(in the rows, 128 means zero)
Facts:
{j_109,j_118,j_139,j_152,j_171,j_174,j_179,j_197,j_209,j_265,j_270,j_272,j_275,j_276,j_279,j_280,j_284,j_289,j_29,j_312,j_318,j_339,j_345,j_348,j_370,j_381,j_403,j_405,j_430,j_450,j_50,j_504,j_505,j_51,j_572,j_606,j_607,j_627,j_657,j_665,j_667,j_695,j_710,j_719,j_73,j_749,j_764,j_789,j_804,j_820,j_842,j_849,j_851,j_885,j_91,j_917,j_970,j_992} β brosa
{j_113,j_126,j_144,j_157,j_17,j_193,j_21,j_214,j_218,j_238,j_241,j_247,j_255,j_27,j_273,j_30,j_309,j_375,j_38,j_384,j_398,j_404,j_410,j_420,j_438,j_447,j_472,j_494,j_511,j_526,j_527,j_535,j_539,j_54,j_553,j_569,j_573,j_574,j_577,j_589,j_592,j_61,j_66,j_675,j_707,j_72,j_727,j_731,j_75,j_763,j_790,j_829,j_835,j_840,j_843,j_900,j_903,j_980,j_986,j_988} β nustek
j_113 Σ: j_790
j_118 Σ: j_50,j_707
j_126 Σ: j_75
j_139 Σ: j_157
j_144 Σ: j_589
j_152 Σ: j_72
j_171 Σ: j_345,j_398
j_193 Σ: j_50
j_197 Σ: j_72
j_209 Σ: j_91
j_214 Σ: j_272
j_218 Σ: j_171,j_38
j_238 Σ: j_526
j_247 Σ: j_171
j_255 Σ: j_569
j_265 Σ: j_574,j_345,j_731
j_27 Σ: j_255
j_270 Σ: j_657,j_707
j_273 Σ: j_405,j_790,j_657,j_348,j_73
j_275 Σ: j_553,j_790,j_657,j_903
j_276 Σ: j_157,j_27
j_279 Σ: j_842
j_280 Σ: j_569
j_284 Σ: j_903
j_289 Σ: j_309
j_29 Σ: j_430
j_309 Σ: j_849,j_790,j_842
j_312 Σ: j_569
j_318 Σ: j_73
j_370 Σ: j_405,j_572,j_73,j_381
j_375 Σ: j_675,j_339
j_38 Σ: j_842
j_381 Σ: j_50
j_384 Σ: j_381
j_398 Σ: j_50
j_404 Σ: j_657
j_420 Σ: j_404
j_438 Σ: j_247
j_447 Σ: j_764
j_450 Σ: j_241
j_472 Σ: j_526
j_494 Σ: j_174
j_504 Σ: j_50,j_573
j_505 Σ: j_280
j_51 Σ: j_430,j_842
j_511 Σ: j_66
j_526 Σ: j_842
j_527 Σ: j_270,j_842
j_535 Σ: j_174
j_539 Σ: j_607
j_54 Σ: j_50,j_404
j_569 Σ: j_50,j_572
j_572 Σ: j_404
j_574 Σ: j_50,j_657
j_577 Σ: j_272,j_657
j_589 Σ: j_118
j_592 Σ: j_494
j_607 Σ: j_988
j_61 Σ: j_707,j_589
j_627 Σ: j_109,j_589
j_665 Σ: j_606
j_667 Σ: j_606,j_339
j_675 Σ: j_849,j_61,j_438
j_695 Σ: j_50
j_710 Σ: j_842
j_719 Σ: j_284
j_727 Σ: j_820,j_174
j_73 Σ: j_193
j_731 Σ: j_804
j_749 Σ: j_50
j_763 Σ: j_30,j_410
j_789 Σ: j_50
j_790 Σ: j_50,j_657
j_820 Σ: j_404
j_829 Σ: j_719
j_835 Σ: j_289,j_404,j_339,j_804
j_840 Σ: j_403
j_842 Σ: j_50
j_843 Σ: j_569
j_849 Σ: j_209
j_851 Σ: j_657
j_900 Σ: j_420,j_572
j_903 Σ: j_657,j_842
j_91 Σ: j_404
j_917 Σ: j_345
j_970 Σ: j_657,j_17,j_255
j_980 Σ: j_472
j_986 Σ: j_193
j_988 Σ: j_179
j_992 Σ: j_849,j_404

Known rows:
j_17: [118 147  70 105  88 163 107  64 130 157 191 118 129  79 140 145 164 102
 109 128 141 126 154 177 140 112]
j_312: [ 71 121 106 132  98 134 155  88 144 162 151 122 149 135 145 157 108  92
 138 114 120  99  93 189 165 134]
j_573: [116 149  63  94  86 155 113  68 134 159 178 116 126  85 151 138 163  92
 111 137 145 129 163 177 140 100]
j_420: [119 149  69 105  84 159 102  71 132 152 189 127 132  81 147 149 160 102
 110 124 130 130 159 179 135 103]
j_970: [ 68 121 112 139  93 132 154  81 147 161 158 124 153 131 145 157 103 102
 138 108 118 104  90 188 164 132]
j_980: [107 155  55 105  81 151 115  68 141 162 175 119 124  84 141 134 156 110
 130 132 130 131 169 180 133  87]
j_472: [112 157  55 101  84 152 115  69 139 162 179 117 125  84 135 136 160 108
 127 137 135 129 170 179 137  93]
j_539: [106 134  72 107  83 150 118  58 134 154 147 129 118  64 160 144 166 117
 119 131 138 159 175 190 147 119]
j_577: [103 152  80 104  77 153 104  58 142 152 195 125 133  76 147 139 149 114
 114 120 132 136 159 176 134 100]
j_675: [115 148  56 100  68 145 110  71 140 154 179 125 130  81 169 147 155 108
 111 132 133 127 160 179 127  95]
j_574: [110 152  72  92  78 154 108  62 140 152 188 121 129  83 151 143 152  99
 115 126 135 126 162 175 135  94]
j_403: [ 80 109  97 141 105 122 150  96 137 178 145 117 163 125 144 148 104 109
 133 131 141 120  93 190 171 144]
j_157: [116 144  59 110  92 176 111  69 123 170 176 120 119  76 139 146 170 102
 107 134 152 122 148 183 135 115]
j_73: [ 83 118 111 125 102 123 154  92 142 161 155 112 159 135 147 151 111  86
 133 123 127 102  98 187 181 136]
j_527: [105 157  62 103  74 146 115  60 142 157 187 121 127  83 151 137 158 111
 122 127 130 128 164 177 132  89]
j_606: [ 95 105  83 143  97 121 144 111 132 167 149 119 163 128 137 170 113 102
 128 140 124 107  96 197 169 146]
j_272: [ 90 115 113 137 103 121 145  89 137 163 167 112 168 129 130 153 108 105
 128 125 129 111  97 186 186 148]
j_511: [103 140  65 108  81 154 105  66 135 168 167 124 129  71 157 133 151 121
 114 135 149 147 156 183 122 101]
j_255: [114 150  66 103  86 170 110  65 129 159 185 121 122  82 145 146 169  95
 109 125 140 121 152 180 133 103]
j_885: [ 76 111 103 142 102 123 151  97 139 173 140 117 159 125 144 150 105 108
 135 129 131 117  98 194 169 139]

Rows:
No name comes twice in this set of rows, the named rows included.
[105 151  69 100  82 165 112  62 137 154 179 125 120  81 156 144 160  98
 115 123 134 123 156 180 128  95] : j_843
[ 69 121 114 128  97 125 155  87 146 159 148 117 155 134 152 152 105  93
 139 117 122 104  98 187 168 129] : j_318
[106 155  70  98  76 157 111  64 141 151 182 128 127  83 156 142 153  99
 116 119 130 129 160 179 129  92] : j_54
[ 89 117 107 135 103 129 149  96 138 159 161 119 160 135 137 160 112  90
 130 118 120  99  94 187 177 144] : j_572
[117 153  62 112  88 156 102  75 143 154 170 140 133  82 163 134 154 104
 114 111 127 144 160 175 121  93] : j_727
[113 135  72 107  87 149 119  61 129 153 152 126 119  66 156 144 168 115
 118 137 141 161 176 189 152 123] : j_988
[ 70 128  91 137  95 121 161  90 153 168 149 116 152 136 133 149 104 106
 155 122 116 105 105 186 165 121] : j_51
[ 90 118 102 141 103 125 146  99 142 158 155 127 162 134 144 156 107  95
 130 111 116 108  97 186 168 140] : j_820
[ 93 118  98 139  98 119 147 101 141 161 159 120 164 134 141 163 110  96
 130 124 116 106  97 189 174 142] : j_849
[ 62 123 115 130  93 127 156  83 150 156 151 124 153 133 156 153 100  95
 141 108 116 107  97 189 161 127] : j_370
[119 154  57 102  75 138 118  65 133 160 184 117 134  83 174 140 175  99
 104 135 145 123 158 177 145 100] : j_589
[120 138  57  95  77 153 100  78 135 154 177 124 131  79 147 152 147 104
 112 139 135 132 163 181 128  98] : j_731
[ 84 110  99 114  93 122 155  97 149 162 144 115 156 136 144 158  91  93
 136 128 128 104 101 183 167 127] : j_171
[ 85 116  95 138  95 120 153 100 144 161 156 119 158 135 135 161 103 100
 138 124 114 103  99 189 169 133] : j_289

Now the same objects, written a new way:
Known rows:
j_851: [108 144  96 122 134 125 128 137 116 143  92 123 135 133 153 136 102 130
 134  91 115 132  75 133 135 139 106 147 121  94 129 150 118 117 133 106]
j_430: [ 87 175 101 129 176 131 144 129 103 152  95 114 132 130 135 122 145 140
 116  80 135 111  71 140 124 144 119 114 127 138 147 142 133 128 120 136]
j_539: [169 129 177 133  81 120 107 115 145  94 168 112  85 141  85 103 119 133
 113 125 145 139 127  78 134 108 151 128 128 176 101  69 206 134 140 123]
j_398: [145 112 160 122 126 143 135 127 127 114 158 131 148 121 117 108 142 121
 134 172 140 156 187 129 109 118 145 112 134 136 117 126 104 132 127 122]
j_157: [157 129 151 138 130 139 125 120 114 109 161 145 114 125 102 113 125 130
 136 157 124 111 222 135 134 107 140 102 135 135 132 118 121 128 121 129]
j_179: [106 195 112 135 143 110 124 118 105 136 108  91  74 149 106 106 111 154
 109  36 141 101  30  95 144 135 121 127 122 175 132  98 222 129 131 113]
j_988: [165 141 173 135  94 122 110 113 131  95 170 111  80 140  79  95 120 136
 115 120 145 129 142  84 134 107 151 119 130 187 105  71 209 134 135 117]
j_209: [105 146  87 125 141 118 131 133 108 144  97 124 123 134 144 135  99 134
 141  93 115 110  94 137 140 144 105 143 123 107 140 150 123 121 129 102]
j_345: [ 79 152  93 125 180 113 143 125 109 160 110 107 123 129 134 127 133 140
 141  93 140  94  92 142 116 155 117 123 127 153 160 145 137 143 115 126]
j_238: [150 104 166 122 111 143 127 128 140 111 154 133 151 121 121 119 145 117
 124 170 139 163 171 123 113 114 146 119 134 129 110 121 110 131 131 131]
j_790: [150 113 149 126 126 142 135 127 111 112 155 137 138 122 112 107 126 125
 143 173 129 138 216 131 118 116 139 110 135 132 121 127 104 126 127 107]
j_707: [144 128 148 130 145 141 143 123 103 114 158 135 130 122 104 100 137 130
 142 169 134 122 226 135 116 118 142  99 137 150 131 127 110 130 119 112]
j_829: [160 101 159 127 101 138 122 128 137 106 154 140 137 124 119 120 130 119
 131 171 128 150 180 122 124 112 140 126 131 121 111 118 111 125 132 125]
j_719: [100 153  96 125 151 129 134 133 109 146  93 119 134 133 146 128 117 135
 128  84 123 125  78 136 134 139 110 133 123 109 135 149 124 121 128 116]
j_843: [158 100 157 124 104 139 122 129 134 107 154 139 140 123 120 117 122 118
 137 172 127 156 186 125 121 112 139 126 132 117 111 122 107 125 132 117]
j_675: [153  84 160 122 102 126 120 125 149 112 165 133 136 122 120 128 128 117
 143 178 134 144 192 123 115 122 141 133 132 134 118 117 119 137 128 126]
j_405: [ 95 169  88 128 169 130 142 132  90 149  94 119 127 131 139 119 118 141
 134  84 123 107 102 144 131 141 110 121 126 119 147 152 122 121 122 107]
j_504: [ 98 140 111 117 140 132 131 136 130 147  91 114 155 130 157 134 131 127
 116  83 132 157  36 130 121 140 115 141 122 101 126 146 120 124 132 130]
j_193: [146 119 157 124 131 145 139 127 118 114 156 132 146 121 115 104 143 123
 135 169 137 147 198 130 110 115 144 106 136 138 119 126 104 129 125 118]
j_318: [ 98 145 107 120 144 132 130 135 123 147  93 115 146 132 152 129 128 128
 119  84 131 147  46 129 127 140 113 137 123 105 129 150 122 122 131 127]

Rows:
No name comes twice in this set of rows, the named rows included.
[149  86 172 119 104 133 123 126 156 113 163 128 151 121 125 127 145 114
 130 176 144 167 161 120 107 121 147 129 132 133 112 118 115 137 130 136] : j_218
[155  64 166 121  90 113 110 122 164 114 175 132 127 124 122 142 116 114
 156 180 135 139 189 122 117 126 141 146 130 135 124 112 127 145 126 129] : j_375
[ 96 188  49 147 153 109 173 138 103 150  73 125  99 127 128 127 149 142
 108 123 109  55  83 132 137 162 112 132 126 183 138 132 156 119 138 109] : j_174
[165  84 163 121  82 138 115 132 150 104 151 140 149 125 129 127 120 111
 133 171 125 172 168 115 123 111 138 140 129 104  99 119 105 121 139 118] : j_273
[110 185 116 132 129 111 117 120 116 133 106  92  82 150 110 110 109 149
 106  34 140 111  19  90 143 135 121 136 121 166 125  97 222 128 135 117] : j_607
[ 83 178  95 124 187 134 153 131  84 154  94 113 142 129 138 111 135 141
 130  83 134 115  91 145 118 144 115 109 129 132 149 157 116 125 117 114] : j_842
[ 98 112 109 116 123 110 119 133 150 151 106 112 138 132 158 152 116 124
 137  96 133 140  47 129 123 151 113 160 120 113 134 141 132 135 130 128] : j_265
[ 96 141 114 119 138 131 131 135 135 147  92 114 151 131 154 138 140 127
 111  82 134 155  31 124 123 139 117 140 122 108 124 141 125 123 131 139] : j_51
[ 96 146 111 124 142 128 128 133 132 148  94 113 142 131 149 138 142 130
 107  81 133 140  30 127 127 140 119 135 123 116 130 139 133 126 129 147] : j_29
[160 131 114 145  92 120 158 135 143 107 133 145 104 120 106 124 160 122
 109 209 112  93 176 115 129 135 142 130 133 187 105 101 141 125 149 119] : j_494
[ 90 187  75 132 192 129 155 130  64 151  95 122 118 132 129 106 108 147
 147  86 117  82 138 151 133 143 107 109 129 131 159 160 115 121 116  89] : j_657
[152 126 133 133 135 135 141 126  96 112 156 142 119 123 104 104 114 130
 154 177 121 109 246 136 124 118 135 108 135 141 131 127 107 127 124  92] : j_404

The same objects again, as new rows of numbers:
Known rows:
j_851: [143 134 127 144 142 136 120 159 145 107 125 130 139 114 131 112 133 143
 137 118  71  95 145 177 112 168 122]
j_139: [143 131 133 133 103 124 106 135 130 120 138 123 116 138 121 116 139 138
 155  70  90 197 150 169 135 165 119]
j_526: [109  92 127 124 148 150 133 112 106 144 142 129 108 142 128 151 123 117
 143 148 151 179 110  80 138  93 132]
j_126: [108 113 123 119 105 123 139 108  98 147 136 129  99 151 120 144 123 121
 136 121 135 218 112 105 130  96 131]
j_900: [109 130 101 107 117 131 120 149 127 181 130 121  88 150 147 135 115 110
  95 167  89 166 103  69 153  98 127]
j_504: [144 140 135 129 141 163 101 140 136 125 132 127 145 102 130 119 142 142
 141  96 129 125 158 152 115 161 126]
j_284: [132 110 141 137 147 139 104 129 137 105 140 125 139 134 127 127 136 136
 161 100 111 142 143 158 129 151 121]
j_829: [108 114 122 121 116 156 139 129 110 145 135 133 132 132 131 151 116 122
 119 134 144 101 114  75 107 104 132]
j_986: [114 125 113 104 121 137 121 149 117 175 126 126  99 137 150 138 112 111
 106 156 112 173 105  55 163  93 125]
j_789: [152 149 141 133 135 149 112 152 144 122 118 125 152 106 138 118 137 147
 131 103 121  82 153 133 128 162 123]
j_375: [105 165 110 137 138 121 148 115 116 127 109 136 118 100 127 140 128 131
  77 172 149  61 108 166  94  92 145]
j_657: [159 104 146 133 134 125 123 120 162 111 121 124 173 129 127 116 134 126
 156 143 164  59 144 122 145 149 120]
j_17: [136 112 118 116  95 145 136 119 121 155 129 129 129 127 128 139 120 113
 129 164 167 110 111  78 130 107 127]
j_917: [135 139 147 136 151 134 110 128 134 111 123 121 126 124 128 121 146 148
 151  89 115 165 150 149 135 152 127]
j_54: [122 143  95 136 123 145 137 131 119 137 118 139 109  88 136 141 120 116
  86 184 137  60 108 162  91 102 137]
j_91: [139 133 137 135 139 112 112 123 152 120 131 115 139 142 127 115 154 139
 149 122  93 140 143 171 137 158 125]
j_280: [156 130 134 129 109 131 119 148 144 121 128 123 157 118 131 116 134 144
 139 102 129  92 149 133 132 162 119]
j_193: [138 117 122 117 119 150 137 129 117 159 126 130 124 116 132 143 121 113
 124 172 180 109 116  53 135 105 130]
j_719: [131 121 140 131 142 149 112 120 140 107 138 127 162 126 121 121 133 132
 152  91 145 138 150 162 115 154 124]
j_404: [131  96 118 120 123 119 135  94 131 162 132 116  93 148 124 137 139 108
 138 206 149 153 106  94 139 103 130]

Rows:
No name comes twice in this set of rows, the named rows included.
[138 102 139 137 118  87 121 107 156 111 138 113 127 170 110 107 152 130
 157 121 111 161 138 193 134 153 119] : j_174

The same objects again, as new rows of numbers:
Known rows:
j_139: [134 144 171  89 151 158 150  90 130 166 130 119  98  98 111]
j_790: [119 116 110 161 116 100  73 124 124 102  84 144 190 166 140]
j_535: [111 121  86 181  84  48 157 159 128 158  98 112 142 140 124]
j_849: [123 131 147  92 127 215 118  89 148  87 140 126 100 107 120]
j_835: [131 117 118 197 127 131 117 111 116 155 107 122 126 134 130]
j_851: [133 134 148  63 150 197 141  78 130 114 122 110 155 117 117]
j_903: [131 117 110 145 122  96  86 136 121 102  70 136 194 174 138]
j_29: [149 142 134  65 159 168 150 121 133 135 134 116 121 120 124]
j_410: [110 121  91 173 105  26  90 222 118 125 131 129 125 144 137]
j_665: [129 135 154 106 135 211 122 105 130 139 162 106  71  84 115]
j_573: [115 119 108 176 119  67 119 143 124 117 130 151 151 154 144]
j_66: [116 122  96 171  99  32  91 212 119 124 124 133 123 147 135]
j_381: [118 133 145  81 143 169 176  83 138 128 156 130 125 104 129]
j_569: [111 121 127 185 115  77 122  99 128 139 104 153 157 147 138]
j_272: [122 135 145  61 125 184  87 104 139  92 120 123 149 121 119]
j_284: [138 138 141  50 149 192 111 109 133 102 110 117 161 127 120]
j_574: [129 117 111 169 129  99 117 119 119 134 106 144 159 149 143]
j_218: [148 121 108 175 148  95 123 143 114 157 118 140 129 143 145]
j_279: [149 140 136  69 163 191 151 107 134 125 125 122 132 121 126]
j_50: [102 133 146  78 131 163 108  81 156  84 152 149 126 114 134]

Rows:
No name comes twice in this set of rows, the named rows included.
[139 133 149  99 129 170 157 143 147  49 173 128  85 115 115] : j_109
[147 134 154  97 151 182 181  99 138  74 170 131  99 111 117] : j_118
[137 121 101 165 133  89  99 149 121 126  97 143 152 157 148] : j_38
[ 97 138 121  94  90 140 145 118 159 124 128 107 114 104 112] : j_174
[115 120 128 166 111  81  74 126 127 107  78 146 176 157 133] : j_17
[134 117 111 168 127 117 100 128 122 120  97 139 157 156 137] : j_309
[143 134 149  78 148 202 147  93 137  83 128 119 135 124 119] : j_270
[160 131 154 100 148 185 190 130 135  72 183 116  79 107 110] : j_627
[116 137 146  99 144 197 114  96 145 129 174 140  83  95 137] : j_345
[106 116 110 189 104  91 119 115 128 122  99 134 154 143 133] : j_420
[132 133 151  94 142 220 159  73 136 127 142 109 107  98 115] : j_992
[134 117 112 151 115  91  95 152 114 115  89 128 179 158 130] : j_214
[133 136 144  94 166 199 151  94 129 161 167 124  84  86 130] : j_917
[108 126 131 181 109  56  66 143 130 140  92 151 145 151 129] : j_157
[128 132 145  68 143 174 182  88 126 133 156 113 136 104 123] : j_318

